Below are the code and all the weights of a small trained network. Each question names an input and a class and asks about switching units off, where a switched-off unit gives its printed mean instead of its output.

import numpy as np


def w(rows, s, z=0):
    codes = np.array(rows[::2]) - 128.0
    scale = np.full(codes.shape[1], s)
    scale[-1] = z or s
    return codes * scale


def f(y):
    return y / 2 * (1 + np.tanh(0.7978845608 * (y + 0.044715 * y**3)))


def log_softmax(a):
    a = a - a.max(-1, keepdims=True)
    return a - np.log(np.exp(a).sum(-1, keepdims=True))


def net(x, mask):
    res = np.array(x, float).reshape(1, 4) / 4 @ E
    y = f(res @ A[0][:, :-1].T + A[0][:, -1])
    res = res + np.where(mask, y, B[0][:, -1]) @ B[0][:, :-1]
    return log_softmax(res[-1] @ U[:, :-1].T + U[:, -1])


A, B = {}, {}
E = w([
[67,147,62,101,88],'x0',
[162,171,161,1,192],'x1',
[164,66,77,66,128],'x2',
[133,123,211,84,39],'x3',
],0.0096)
A[0] = w([
[119,132,145,196,141,108],'n0',
[96,91,78,136,111,224],'n1',
[30,149,141,77,135,130],'n2',
[69,189,119,126,128,146],'n3',
[204,77,96,134,78,177],'n4',
[156,96,123,171,142,124],'n5',
[137,187,170,154,108,77],'n6',
[141,91,74,151,122,220],'n7',
[185,166,100,65,159,185],'n8',
[172,106,172,112,84,169],'n9',
[128,90,94,150,105,131],'n10',
[83,92,131,191,165,175],'n11',
[150,94,99,172,97,201],'n12',
[101,136,118,163,182,236],'n13',
[148,138,79,84,168,192],'n14',
[186,145,105,146,105,143],'n15',
[131,68,127,104,128,98],'n16',
[167,134,157,171,252,195],'n17',
[175,130,174,93,61,202],'n18',
[110,124,83,131,106,103],'n19',
[199,159,157,71,181,252],'n20',
],0.015,0.0048)
B[0] = w([
[108,172,180,217,119,183],'n0',
[87,184,48,57,194,205],'n1',
[139,226,64,112,77,174],'n2',
[166,157,105,179,36,168],'n3',
[39,103,75,54,170,194],'n4',
[141,160,102,102,209,168],'n5',
[126,55,203,172,76,162],'n6',
[74,185,127,89,232,205],'n7',
[199,56,113,60,95,218],'n8',
[76,77,178,38,90,195],'n9',
[52,172,105,130,167,174],'n10',
[179,224,116,136,129,206],'n11',
[22,188,187,89,151,205],'n12',
[198,180,113,163,154,200],'n13',
[185,54,70,63,145,202],'n14',
[156,167,161,87,159,139],'n15',
[63,129,175,70,194,149],'n16',
[255,138,165,187,113,233],'n17',
[63,91,227,58,35,223],'n18',
[113,201,102,134,161,156],'n19',
[186,65,110,116,83,247],'n20',
],0.0082,0.011)
U = w([
[9,135,90,89,188,166],'0',
[163,123,142,163,160,65],'1',
[151,190,104,157,174,40],'2',
[131,186,29,108,124,240],'3',
[181,60,103,71,224,228],'4',
[93,116,190,83,104,183],'5',
[91,190,142,192,153,57],'6',
[115,98,104,145,205,1],'7',
],0.012,0.0052)

Each question gives the input, the list of numbers given to net, and the class t.
The units are the neurons (one row each of A and B). Each row of codes is followed by its name. A weight is (code - 128) times the scale printed after its matrix; where a second scale follows, it is the last column's (A, B and U).
mask holds one flag per neuron, in row order. A switched-off neuron (its flag False) gives its mean, the last column of its row in B, instead of its output. The means were averaged over made-up inputs and are rounded, as every weight is.
A unit's drop is (log p(t) with every unit on - log p(t) with that unit switched off) / (log p(t) with every unit on - log p(t) with every unit switched off).
The circuit of an input: a set's keep is (log p(t) with only the set's units on - log p(t) with every unit switched off) / (log p(t) with every unit on - log p(t) with every unit switched off). Starting from the 12 units with the biggest drops (on a tie, the unit counted first), units are removed one at a time, each time the one whose removal leaves the highest keep (on an exact tie, the one counted first), for as long as the keep stays at least 0.8.
circuit, biggest first: the units of the circuit, biggest drop first
most important unit: the unit with the biggest drop
k most important neurons: the k neurons with the biggest drops, biggest first
drop when u is switched off: that unit's drop, to one decimal
input [0,-2,7,5], class 0: circuit, biggest first -> n4, n17
input [-5,-5,-4,-6], class 2: circuit, biggest first -> n17, n11
input [-5,-8,-3,-7], class 2: most important unit -> n11
input [-2,-2,-7,-5], class 6: 3 most important neurons -> n0, n14, n8
input [-7,-7,-5,-2], class 6: 2 most important neurons -> n0, n12
input [-5,4,-7,1], class 1: 2 most important neurons -> n17, n12
input [2,-1,-7,-7], class 6: 2 most important neurons -> n0, n8
input [0,-8,-2,-8], class 2: 2 most important neurons -> n11, n13
input [-5,-8,0,2], class 0: drop when n17 is switched off -> 0.1
input [0,2,-5,-3], class 1: drop when n18 is switched off -> -0.1
input [1,-1,0,-4], class 2: drop when n4 is switched off -> 0.2
